Each row has a name. Each question is about the rows just above it. Places in a row count from 1.

W: [41 41 35 33]
H: [-46 -50 -50  10]
B: [-80 -85 -70 -89]
G: [ 41  43  41 -17]
C: [-80 -85 -70   6]
Among the named rows, does one hold [ 10 -50 -50] next to each other, in this order? : no
Where does [-80 -86 -70   6] differ from C, and what was there? : 2, [-85]
Is [41 43 41] printed in one of the named rows, side by side and in this order? : yes
Where does [-80 -85 -70   7] differ from C, and what was there? : 4, [6]
One entry of W was changed: [41 41 35 32]. Where, and from what? : 4, [33]
Changed W: [41 42 35 33]. Place and old value: : 2, [41]

N: [-36  42 -56 -29   4 -51 -56 -73  -7  -2   4   2  53 -30  -2  46  72 -27
 -71 -71  68 -24 -17 -69  39 -26 -42  43  24  49  -6  36 -35 -51  42  43
 -10  -8  54   9 -17 -54 -69  26 -54 -62  37 -50 -42  64 -55]
E: [ 32 -33 -66 -42   0  66  67 -36  -6  58  19   8 -27  20  11  -3 -51  45
 -47 -72  15 -32   4  55 -56 -19 -47  44 -45  55  25  51  46  63  56 -26
 -70  44  36  30  72   1 -45  44 -20  72  35   0  16  67 -14]
L: [-70 -40   1  26   3   8  41 -30   2 -67   6   1  19 -61 -56  11  -1 -58
   5  47 -43 -64 -12 -31  47 -10  25  46  24   0  68  55  37 -26   5  -2
  13  30  71 -72  26 -28  27 -22 -62  40   2   8  41  54 -25]
K: [ 55 -30  23 -21 -43 -40  71  -5 -31   7 -36 -64  61 -12  16 -70 -41 -73
   8 -54  68 -33  62 -40 -26 -11  26  67  50 -66  32  18   1 -58 -23   9
  31 -52   5  23  55  63  37  22  59  53  14 -49 -25  31  46]
F: [ 72  -9   0 -55 -29  42  -7  53  31  47  19 -26 -26 -14 -38  10  45  32
 -28   9   4  68  51  22  47  26  14  41 -52 -19 -56  56 -37 -44 -38 -20
   3  35  18 -46 -36 -65   4  58  66  11 -69  57   9 -17  35]
Changed N: [-36  42 -56 -29   4 -51 -56 -73  -7  -2   5   2  53 -30  -2  46  72 -27
 -71 -71  68 -24 -17 -69  39 -26 -42  43  24  49  -6  36 -35 -51  42  43
 -10  -8  54   9 -17 -54 -69  26 -54 -62  37 -50 -42  64 -55]. Place and old value: : 11, [4]
One entry of L was changed: [-70 -40   1  26   3   8  41 -30   2 -67   6   1  19 -61 -56  11  -1 -58
   5  47 -43 -64 -12 -31  47 -10  25  46  24   0  68  55  37 -26   5  -2
  13  30  71 -72  27 -28  27 -22 -62  40   2   8  41  54 -25]. Where, and from what? : 41, [26]
Does one of the named rows hold [42 43] side by side, in this order? : yes
Is [-29  42  -7] printed in one of the named rows, side by side and in this order? : yes
One entry of K was changed: [ 56 -30  23 -21 -43 -40  71  -5 -31   7 -36 -64  61 -12  16 -70 -41 -73
   8 -54  68 -33  62 -40 -26 -11  26  67  50 -66  32  18   1 -58 -23   9
  31 -52   5  23  55  63  37  22  59  53  14 -49 -25  31  46]. Where, and from what? : 1, [55]

D: [ 35 -37  34  -5 -19   0]
Q: [ 20  82 -26   0  -7  14]
A: [  0 -51 -20  -8  20  14]
J: [ 53 -24  18 -13  -2  -6]
T: [ 16  13 -95  -6  -6   1]
Among the named rows, does one hold [ 20  82 -26   1  -7] next to each other, in this order? : no
One entry of D was changed: [ 35 -37  34  -5 -19  -1]. Where, and from what? : 6, [0]
Does one of the named rows hold [-26   0  -7  14] side by side, in this order? : yes

V: [-17   9   1  33  -8 -22  33   9 -38  49  39 -36  23 -22 -21 -15 -33  17
  14  84 -13  21  61  -4  11   8  55  34 -18 -18 -30 -19  18  14  27 -67
  44 -69]
Y: [  8  56  30 -45 -26 -13  11 -17  29 -35  61   8  28   9 -12 -10   3 -69
  12  11   6   6  17 -36  -2  47  28  17  -3  22   7 -20  26  29  29   2
  28  10]
U: [-10  -1 -24   3  14  -2  14  41  21   3  25 -14  79  45  23  47  17 -50
 -28 -59 -23 -28  28 -32  45  48  67  47 -53  17  -9 -18  14  -1 -15  -2
 -31   6]
S: [-22   1 -31  34  38 -21 -40  41 -26  25 -15  74  20  17 -23   1  -7 -26
  17 -14  11  20  71 -67  47  43  22  68   6  14 -78  -4 -28  -7  -3  44
 -11  -6]
Among the named rows, does one hold [ 28 -28] next to each other, in this order? : no
Does one of the named rows hold [ 14 -78] side by side, in this order? : yes
Among the named rows, does one hold [-13  21] next to each other, in this order? : yes
Changed V: [-17   9   1  33  -8 -22  33   9 -38  49  38 -36  23 -22 -21 -15 -33  17
  14  84 -13  21  61  -4  11   8  55  34 -18 -18 -30 -19  18  14  27 -67
  44 -69]. Place and old value: : 11, [39]
Does one of the named rows hold [-28  -7] side by side, in this order? : yes
Among the named rows, does one hold [-32  45  49  67  47] next to each other, in this order? : no

